Below are the code and all the weights of a small trained network. Each question names an input and a class and asks about switching units off, where a switched-off unit gives its printed mean instead of its output.

import numpy as np


def w(rows, s, z=0):
    codes = np.array(rows[::2]) - 128.0
    scale = np.full(codes.shape[1], s)
    scale[-1] = z or s
    return codes * scale


def norm(h):
    return h / np.sqrt((h * h).mean(-1, keepdims=True) + 1e-5)


def f(y):
    return y / 2 * (1 + np.tanh(0.7978845608 * (y + 0.044715 * y**3)))


def log_softmax(a):
    a = a - a.max(-1, keepdims=True)
    return a - np.log(np.exp(a).sum(-1, keepdims=True))


def net(x, mask):
    res = np.array(x, float).reshape(1, 6) / 4 @ E
    u = 0
    for l in range(2):
        y = f(norm(res) @ A[l][:, :-1].T + A[l][:, -1])
        res = res + np.where(mask[u : u + 16], y, B[l][:, -1]) @ B[l][:, :-1]
        u += 16
    return log_softmax(norm(res)[-1] @ U[:, :-1].T + U[:, -1])


A, B = {}, {}
E = w([
[112,211,161,85,125,133,187,153,123,209],'x0',
[68,157,112,191,222,57,201,172,119,84],'x1',
[168,148,148,150,83,156,137,165,71,86],'x2',
[133,115,148,151,140,118,128,104,99,159],'x3',
[146,119,227,141,164,169,142,156,226,117],'x4',
[253,189,101,72,218,154,122,110,110,105],'x5',
],0.0056)
A[0] = w([
[68,147,64,162,189,131,188,155,79,110,88],'0.n0',
[67,191,168,223,96,93,143,129,162,91,68],'0.n1',
[103,178,21,116,60,137,51,84,92,192,179],'0.n2',
[148,108,152,82,95,183,13,163,133,207,42],'0.n3',
[68,240,152,38,83,69,217,203,92,254,27],'0.n4',
[74,185,164,108,165,205,175,147,135,169,81],'0.n5',
[141,80,130,93,165,33,143,159,168,158,239],'0.n6',
[55,120,139,151,59,139,152,122,136,146,124],'0.n7',
[99,29,123,161,180,145,81,100,121,32,129],'0.n8',
[22,73,134,161,105,136,81,218,115,129,100],'0.n9',
[102,135,87,172,143,128,31,120,115,94,27],'0.n10',
[89,174,217,137,198,66,169,165,69,98,80],'0.n11',
[170,130,77,107,180,111,70,154,137,148,127],'0.n12',
[117,154,78,124,54,27,118,124,117,134,4],'0.n13',
[130,128,240,171,107,182,187,77,219,95,42],'0.n14',
[168,147,98,90,237,170,146,124,86,93,133],'0.n15',
],0.0073,0.0019)
B[0] = w([
[136,83,103,35,76,2,84,178,126,122,190],'0.n0',
[129,174,160,136,145,86,97,115,164,95,174],'0.n1',
[178,116,171,75,93,125,205,151,121,150,223],'0.n2',
[123,144,197,120,83,72,30,154,116,108,187],'0.n3',
[119,85,27,163,175,196,67,126,63,161,254],'0.n4',
[207,95,140,201,130,199,93,187,91,118,175],'0.n5',
[151,149,192,100,142,157,89,180,72,13,173],'0.n6',
[102,223,187,148,131,180,144,61,144,113,185],'0.n7',
[166,155,66,147,107,218,102,241,130,207,195],'0.n8',
[72,170,136,136,154,171,130,48,92,100,197],'0.n9',
[173,119,78,160,123,200,183,165,119,129,148],'0.n10',
[125,140,140,77,128,102,71,163,174,114,184],'0.n11',
[132,138,132,175,101,156,146,99,57,117,158],'0.n12',
[145,100,178,145,129,111,225,138,122,83,163],'0.n13',
[193,37,130,93,168,118,231,103,113,112,197],'0.n14',
[28,224,180,202,122,132,151,39,172,113,195],'0.n15',
],0.0063,0.0071)
A[1] = w([
[49,179,151,157,128,144,145,14,144,124,128],'1.n0',
[118,138,202,61,76,133,66,169,119,101,78],'1.n1',
[153,95,156,102,131,140,82,43,106,123,25],'1.n2',
[204,206,52,106,166,134,105,46,137,127,44],'1.n3',
[32,55,108,168,89,167,140,136,132,115,131],'1.n4',
[172,104,166,65,76,120,124,108,109,143,60],'1.n5',
[152,64,194,137,166,136,180,116,179,102,5],'1.n6',
[138,115,159,152,152,179,138,181,142,118,139],'1.n7',
[134,131,99,168,141,115,141,180,173,99,126],'1.n8',
[123,113,146,130,195,2,154,190,143,69,20],'1.n9',
[133,105,78,178,139,168,58,206,109,162,114],'1.n10',
[77,181,144,146,176,132,87,99,68,30,195],'1.n11',
[95,145,115,102,136,151,153,106,41,121,214],'1.n12',
[127,98,65,88,75,72,232,80,79,132,47],'1.n13',
[109,79,146,65,99,167,135,83,124,129,61],'1.n14',
[148,98,52,200,122,163,106,164,147,184,186],'1.n15',
],0.0087,0.0019)
B[1] = w([
[221,155,195,164,83,123,136,79,194,98,212],'1.n0',
[105,175,68,160,115,67,127,144,138,177,191],'1.n1',
[95,170,112,134,71,109,114,126,139,142,163],'1.n2',
[120,108,170,172,124,160,194,92,193,142,176],'1.n3',
[172,168,140,163,172,193,183,65,160,165,173],'1.n4',
[2,111,112,148,157,80,54,157,157,115,184],'1.n5',
[171,37,123,121,191,52,202,175,73,61,177],'1.n6',
[134,98,121,68,117,145,152,91,73,118,194],'1.n7',
[88,133,100,100,139,123,65,109,64,151,156],'1.n8',
[85,153,118,86,60,88,43,154,150,169,202],'1.n9',
[88,180,91,77,129,155,130,68,84,143,228],'1.n10',
[124,125,140,171,45,139,153,129,170,189,253],'1.n11',
[156,113,130,138,171,143,151,139,163,84,221],'1.n12',
[201,27,191,86,213,85,163,167,117,50,195],'1.n13',
[115,157,110,98,143,52,87,193,152,124,163],'1.n14',
[104,118,79,120,213,197,95,96,129,154,199],'1.n15',
],0.0083,0.0064)
U = w([
[53,177,107,124,54,53,33,175,149,168,192],'0',
[164,174,204,237,80,166,223,58,209,135,40],'1',
[115,132,47,126,189,247,128,104,73,162,252],'2',
[196,19,145,88,169,66,198,187,76,48,11],'3',
],0.013,0.0016)

Each question gives the input, the list of numbers given to net, and the class t.
The units are the neurons (one row each of A and B). Each row of codes is followed by its name. A weight is (code - 128) times the scale printed after its matrix; where a second scale follows, it is the last column's (A, B and U).
mask holds one flag per neuron, layer by layer. A switched-off neuron (its flag False) gives its mean, the last column of its row in B, instead of its output. The means were averaged over made-up inputs and are rounded, as every weight is.
A unit's drop is (log p(t) with every unit on - log p(t) with that unit switched off) / (log p(t) with every unit on - log p(t) with every unit switched off).
The circuit of an input: a set's keep is (log p(t) with only the set's units on - log p(t) with every unit switched off) / (log p(t) with every unit on - log p(t) with every unit switched off). Starting from the 12 units with the biggest drops (on a tie, the unit counted first), units are removed one at a time, each time the one whose removal leaves the highest keep (on an exact tie, the one counted first), for as long as the keep stays at least 0.8.
units of the circuit, in order: the units of the circuit, biggest drop first
k most important neurons: the k neurons with the biggest drops, biggest first
top k neurons in layer l: the k neurons of layer l with the biggest drops, biggest first
input [-4,1,-6,8,-3,4], class 1: 2 most important neurons -> 0.n15, 0.n4
input [-1,3,5,-8,7,-5], class 3: 3 most important neurons -> 0.n14, 1.n6, 0.n15
input [-3,-6,-5,1,6,4], class 0: units of the circuit, in order -> 0.n3, 1.n1
input [-3,3,-3,2,-2,4], class 1: units of the circuit, in order -> 0.n15
input [5,-5,-6,-2,-6,-2], class 3: 2 most important neurons -> 0.n2, 1.n13
input [-8,3,-5,-5,8,3], class 2: 2 most important neurons -> 0.n8, 0.n2
input [4,1,-6,-1,-1,-3], class 2: top 3 neurons in layer 0 -> 0.n4, 0.n15, 0.n5
input [7,-5,-6,2,-2,-4], class 2: 2 most important neurons -> 0.n4, 0.n0
input [7,7,5,-6,2,7], class 0: units of the circuit, in order -> 0.n0, 1.n9
input [-6,-2,7,5,7,3], class 3: top 3 neurons in layer 0 -> 0.n14, 0.n4, 0.n5
input [-1,4,1,0,-1,5], class 1: 2 most important neurons -> 0.n15, 1.n0
input [-1,-8,-2,-6,8,-7], class 0: top 3 neurons in layer 0 -> 0.n3, 0.n15, 0.n13
input [-4,-1,-1,4,5,1], class 3: 2 most important neurons -> 0.n14, 0.n4
input [7,0,4,-3,7,3], class 2: 3 most important neurons -> 0.n4, 0.n5, 0.n2
input [2,3,-6,-2,8,5], class 3: units of the circuit, in order -> 1.n6
input [-6,6,6,-2,-5,-8], class 1: 2 most important neurons -> 0.n9, 1.n4
input [-3,-1,1,-8,5,0], class 3: 2 most important neurons -> 0.n14, 0.n4
input [1,5,-5,4,-4,-6], class 1: top 4 neurons in layer 0 -> 0.n9, 0.n7, 0.n3, 0.n4
input [7,4,8,5,1,-6], class 2: 3 most important neurons -> 0.n4, 0.n5, 0.n15
input [-7,-1,-4,2,1,-4], class 2: units of the circuit, in order -> 0.n8
input [7,7,5,-1,6,7], class 0: top 2 neurons in layer 1 -> 1.n9, 1.n0
input [6,-1,8,5,-7,3], class 3: top 2 neurons in layer 0 -> 0.n2, 0.n8
